Here is a tiny trained network, its code and every weight. The questions are about switching its units off for an input and a target symbol, where a switched-off unit gives its printed mean instead of its output.

import numpy as np


def w(rows, s, z=0):
    codes = np.array(rows[::2]) - 128.0
    scale = np.full(codes.shape[1], s)
    scale[-1] = z or s
    return codes * scale


def f(y):
    return np.maximum(y, 0)


def softmax(a):
    e = np.exp(a - a.max(-1, keepdims=True))
    return e / e.sum(-1, keepdims=True)


def log_softmax(a):
    a = a - a.max(-1, keepdims=True)
    return a - np.log(np.exp(a).sum(-1, keepdims=True))


def net(x, mask):
    ids = ['γδξστψω'.index(c) for c in x.split()]
    T = len(ids)
    res = E[ids] + P[:T]
    u = 0
    for l in range(2):
        r = res
        for j in range(2):
            rows = slice(2 * j, 2 * j + 2)
            q, k, v = (r @ M[l][rows].T for M in (Q, K, V))
            z = softmax(np.where(np.tri(T) > 0, q @ k.T / 2**0.5, -1e9)) @ v
            o = O[l][rows]
            res = res + np.where(mask[u + j], z, o[:, -1]) @ o[:, :-1]
        u += 2
        y = f(res @ A[l][:, :-1].T + A[l][:, -1])
        res = res + np.where(mask[u : u + 4], y, B[l][:, -1]) @ B[l][:, :-1]
        u += 4
    return log_softmax(res[-1] @ U[:, :-1].T + U[:, -1])


Q, K, V, O, A, B = {}, {}, {}, {}, {}, {}
E = w([
[158,83,150,7,93],'γ',
[43,72,90,214,141],'δ',
[169,103,59,92,178],'ξ',
[111,180,93,110,99],'σ',
[28,43,108,230,129],'τ',
[167,61,201,113,103],'ψ',
[35,195,113,101,159],'ω',
],0.015)
P = w([
[139,19,17,254,153],'0',
[96,73,65,85,148],'1',
[111,49,95,134,133],'2',
[117,78,100,107,151],'3',
[157,79,126,117,142],'4',
[128,73,140,144,124],'5',
[136,80,123,98,131],'6',
[128,97,113,81,109],'7',
[105,101,128,89,112],'8',
[90,105,82,48,100],'9',
[112,116,131,86,97],'10',
[135,122,115,58,103],'11',
[130,145,107,35,104],'12',
[126,131,107,58,90],'13',
],0.0062)
Q[0] = w([
[245,169,111,148,42],'L0H0',
[210,224,172,75,209],'L0H0',
[137,150,88,54,254],'L0H1',
[45,169,206,16,50],'L0H1',
],0.0057)
K[0] = w([
[92,80,125,153,144],'L0H0',
[79,7,230,185,89],'L0H0',
[127,198,255,41,91],'L0H1',
[198,54,139,68,165],'L0H1',
],0.008)
V[0] = w([
[85,70,192,152,113],'L0H0',
[112,147,154,54,111],'L0H0',
[199,153,230,56,96],'L0H1',
[53,254,179,144,79],'L0H1',
],0.0086)
O[0] = w([
[142,64,159,171,91,120],'L0H0',
[140,153,213,78,138,118],'L0H0',
[146,104,210,217,148,66],'L0H1',
[18,255,240,141,113,1],'L0H1',
],0.0075,0.0079)
A[0] = w([
[84,145,134,169,98,103],'L0N0',
[178,153,98,140,161,2],'L0N1',
[116,100,78,156,158,165],'L0N2',
[87,70,106,254,115,75],'L0N3',
],0.0092,0.0014)
B[0] = w([
[169,150,183,97,218,130],'L0N0',
[177,230,24,194,33,163],'L0N1',
[181,216,140,103,122,254],'L0N2',
[192,137,40,86,253,175],'L0N3',
],0.0079,0.0074)
Q[1] = w([
[110,246,97,198,142],'L1H0',
[100,82,107,141,195],'L1H0',
[103,181,120,105,151],'L1H1',
[97,2,189,97,78],'L1H1',
],0.0082)
K[1] = w([
[119,12,168,65,116],'L1H0',
[52,175,123,96,161],'L1H0',
[126,217,174,134,106],'L1H1',
[175,2,124,78,194],'L1H1',
],0.0079)
V[1] = w([
[155,200,2,85,168],'L1H0',
[33,201,164,139,204],'L1H0',
[122,148,75,218,246],'L1H1',
[43,139,117,168,65],'L1H1',
],0.0066)
O[1] = w([
[150,122,213,68,112,251],'L1H0',
[244,163,125,225,188,67],'L1H0',
[72,145,254,135,190,144],'L1H1',
[92,206,154,127,70,92],'L1H1',
],0.0069,0.028)
A[1] = w([
[220,161,196,148,79,38],'L1N0',
[65,1,77,50,78,1],'L1N1',
[165,10,230,5,4,117],'L1N2',
[68,30,181,212,163,176],'L1N3',
],0.005,0.0012)
B[1] = w([
[210,225,174,48,1,131],'L1N0',
[138,246,134,198,142,203],'L1N1',
[121,182,74,234,145,254],'L1N2',
[99,66,82,73,254,132],'L1N3',
],0.0061,0.028)
U = w([
[122,70,96,133,234,177],'γ',
[183,103,75,84,112,165],'δ',
[6,135,201,98,173,151],'ξ',
[60,188,125,167,31,97],'σ',
[198,34,158,112,43,143],'τ',
[170,157,213,137,101,1],'ψ',
[118,60,37,254,106,127],'ω',
],0.007,0.0034)

Each question gives the input, a string of symbols that net reads in full, and the target symbol t.
The units are the heads (2 rows each of Q, K, V and O) and the neurons (one row each of A and B). Each row of codes is followed by its name. A weight is (code - 128) times the scale printed after its matrix; where a second scale follows, it is the last column's (O, A, B and U).
mask holds one flag per unit, layer by layer, with each layer's heads first. A switched-off unit (its flag False) gives its mean, the last column of its rows in O or B, instead of its output. The means were averaged over made-up inputs and are rounded, as every weight is.
A unit's drop is (log p(t) with every unit on - log p(t) with that unit switched off) / (log p(t) with every unit on - log p(t) with every unit switched off).
top k neurons: the k neurons with the biggest drops, biggest first
top k neurons in layer l: the k neurons of layer l with the biggest drops, biggest first
which heads matter: for each layer, one digit per head in row order, 1 if its drop is at least 0.15 and else 0, layers parted by /
drop of u: that unit's drop, to one decimal
input δ γ σ ψ, target ψ: which heads matter : 11 / 10
input ξ δ ω σ γ ξ ξ σ ξ ψ δ, target δ: top 2 neurons in layer 1 : [L1N2; L1N1]
input γ ψ σ γ ξ δ ω ψ τ δ γ σ δ ψ, target ω: which heads matter : 00 / 01
input γ ψ ξ ξ σ ξ ξ γ, target ω: top neuron in layer 0 : [L0N2]
input τ γ τ τ τ ψ, target ξ: top 3 neurons : [L0N3; L1N3; L0N1]
input γ ω ω γ ψ γ δ σ ω, target γ: which heads matter : 01 / 10
input ω σ γ γ δ γ τ, target γ: top 2 neurons : [L0N3; L0N1]
input ψ ψ σ γ γ γ, target γ: top 3 neurons : [L0N3; L1N3; L0N2]
input τ ψ ξ σ γ τ, target δ: which heads matter : 01 / 00
input ψ ξ γ σ δ ω δ ω ψ γ ψ ω σ ψ, target γ: top 4 neurons : [L0N3; L1N3; L0N2; L1N2]
input γ τ τ ξ ψ, target ω: which heads matter : 11 / 01
input δ ξ ξ ξ ξ ξ ω τ σ σ δ ω ω ξ, target ξ: which heads matter : 01 / 00
input δ ξ δ ξ ξ ω γ, target ψ: top 3 neurons in layer 1 : [L1N1; L1N2; L1N0]
input ξ γ γ ξ γ γ σ σ γ ψ, target σ: top 3 neurons : [L1N2; L0N1; L1N1]
input ξ γ δ, target γ: top neuron : [L0N3]
input δ ξ ω γ σ σ γ, target ψ: which heads matter : 11 / 10
input ξ γ τ γ, target σ: top 3 neurons in layer 0 : [L0N1; L0N2; L0N3]
input ξ ξ ψ, target σ: top 2 neurons in layer 0 : [L0N1; L0N3]
input τ τ γ ω ξ δ τ ψ γ ψ, target ξ: top 2 neurons : [L0N3; L1N3]
input ψ σ γ, target γ: top neuron in layer 0 : [L0N3]
input δ ψ ω ψ ξ σ ψ ψ, target ψ: drop of L1N2 : 0.3
input ψ γ ξ γ σ δ ξ γ ξ δ σ ψ, target γ: drop of L0H0 : 0.4
